Here is a tiny trained network, its code and every weight. The questions are about switching its units off for an input and a class, where a switched-off unit gives its printed mean instead of its output.

import numpy as np


def w(rows, s, z=0):
    codes = np.array(rows[::2]) - 128.0
    scale = np.full(codes.shape[1], s)
    scale[-1] = z or s
    return codes * scale


def f(y):
    return y / 2 * (1 + np.tanh(0.7978845608 * (y + 0.044715 * y**3)))


def log_softmax(a):
    a = a - a.max(-1, keepdims=True)
    return a - np.log(np.exp(a).sum(-1, keepdims=True))


def net(x, mask):
    res = np.array(x, float).reshape(1, 5) / 4 @ E
    y = f(res @ A[0][:, :-1].T + A[0][:, -1])
    res = res + np.where(mask, y, B[0][:, -1]) @ B[0][:, :-1]
    return log_softmax(res[-1] @ U[:, :-1].T + U[:, -1])


A, B = {}, {}
E = w([
[190,67,211],'x0',
[125,127,129],'x1',
[1,22,93],'x2',
[150,166,14],'x3',
[132,129,125],'x4',
],0.0064)
A[0] = w([
[141,119,189,91],'neuron 1',
[223,68,187,129],'neuron 2',
[72,106,166,105],'neuron 3',
[69,121,31,92],'neuron 4',
[186,123,183,69],'neuron 5',
[56,134,73,67],'neuron 6',
[94,55,143,166],'neuron 7',
[149,158,193,81],'neuron 8',
[206,112,236,157],'neuron 9',
[90,122,7,86],'neuron 10',
[151,101,147,212],'neuron 11',
[138,190,125,168],'neuron 12',
[135,152,198,179],'neuron 13',
[129,126,154,186],'neuron 14',
[92,96,155,139],'neuron 15',
[140,151,105,194],'neuron 16',
[177,49,109,137],'neuron 17',
[240,241,106,176],'neuron 18',
[153,130,182,215],'neuron 19',
[140,160,185,112],'neuron 20',
[89,6,139,254],'neuron 21',
],0.012,0.0051)
B[0] = w([
[156,132,77,145],'neuron 1',
[91,104,36,190],'neuron 2',
[86,171,196,154],'neuron 3',
[214,96,115,194],'neuron 4',
[150,61,29,156],'neuron 5',
[171,56,138,170],'neuron 6',
[117,172,196,184],'neuron 7',
[138,65,37,150],'neuron 8',
[79,75,1,218],'neuron 9',
[225,15,167,197],'neuron 10',
[72,182,88,166],'neuron 11',
[102,180,153,165],'neuron 12',
[86,124,30,173],'neuron 13',
[119,172,64,152],'neuron 14',
[83,186,205,156],'neuron 15',
[167,198,193,161],'neuron 16',
[29,205,163,144],'neuron 17',
[134,223,186,255],'neuron 18',
[112,158,66,183],'neuron 19',
[82,82,62,149],'neuron 20',
[151,160,238,244],'neuron 21',
],0.007,0.009)
U = w([
[77,165,114,172],'0',
[190,128,178,190],'1',
[166,4,78,5],'2',
],0.012,0.0035)

Each question gives the input, the list of numbers given to net, and the class t.
The units are the neurons (one row each of A and B). Each row of codes is followed by its name. A weight is (code - 128) times the scale printed after its matrix; where a second scale follows, it is the last column's (A, B and U).
mask holds one flag per neuron, in row order. A switched-off neuron (its flag False) gives its mean, the last column of its row in B, instead of its output. The means were averaged over made-up inputs and are rounded, as every weight is.
A unit's drop is (log p(t) with every unit on - log p(t) with that unit switched off) / (log p(t) with every unit on - log p(t) with every unit switched off).
The circuit of an input: a set's keep is (log p(t) with only the set's units on - log p(t) with every unit switched off) / (log p(t) with every unit on - log p(t) with every unit switched off). Starting from the 12 units with the biggest drops (on a tie, the unit counted first), units are removed one at a time, each time the one whose removal leaves the highest keep (on an exact tie, the one counted first), for as long as the keep stays at least 0.8.
circuit, biggest first: the units of the circuit, biggest drop first
unit that matters most: the unit with the biggest drop
top k neurons: the k neurons with the biggest drops, biggest first
drop when u is switched off: that unit's drop, to one decimal
input [-4,3,-7,-7,0], class 0: unit that matters most -> neuron 18
input [2,4,-2,-5,-4], class 2: top 2 neurons -> [neuron 18; neuron 9]
input [-7,-8,5,1,-4], class 2: top 2 neurons -> [neuron 18; neuron 10]
input [-2,-5,4,3,7], class 2: top 2 neurons -> [neuron 18; neuron 10]
input [-4,-4,6,-6,-7], class 1: top 2 neurons -> [neuron 21; neuron 9]
input [-8,3,8,0,7], class 1: circuit, biggest first -> [neuron 21; neuron 9; neuron 2; neuron 13]
input [-1,1,6,-3,-5], class 1: circuit, biggest first -> [neuron 21; neuron 9]
input [-6,4,0,6,4], class 1: top 2 neurons -> [neuron 9; neuron 16]
input [3,-3,2,-2,3], class 0: circuit, biggest first -> [neuron 10; neuron 4]
input [1,0,-6,4,-1], class 0: circuit, biggest first -> [neuron 10; neuron 21]
input [7,-7,1,-5,5], class 0: top 2 neurons -> [neuron 10; neuron 17]
input [3,-7,-1,-8,0], class 2: top 2 neurons -> [neuron 18; neuron 9]
input [8,6,-4,6,0], class 0: top 2 neurons -> [neuron 18; neuron 10]
input [7,8,-1,-5,-8], class 2: circuit, biggest first -> [neuron 9]
input [3,-1,-4,2,5], class 0: top 2 neurons -> [neuron 10; neuron 18]
input [-4,-6,5,1,8], class 2: top 3 neurons -> [neuron 18; neuron 10; neuron 6]
input [4,-6,3,7,8], class 1: drop when neuron 18 is switched off -> -0.1
input [3,-4,-6,1,-6], class 0: drop when neuron 18 is switched off -> 0.4
input [2,-4,6,7,-6], class 1: drop when neuron 9 is switched off -> 0.5
input [-2,4,8,-5,-2], class 1: unit that matters most -> neuron 21
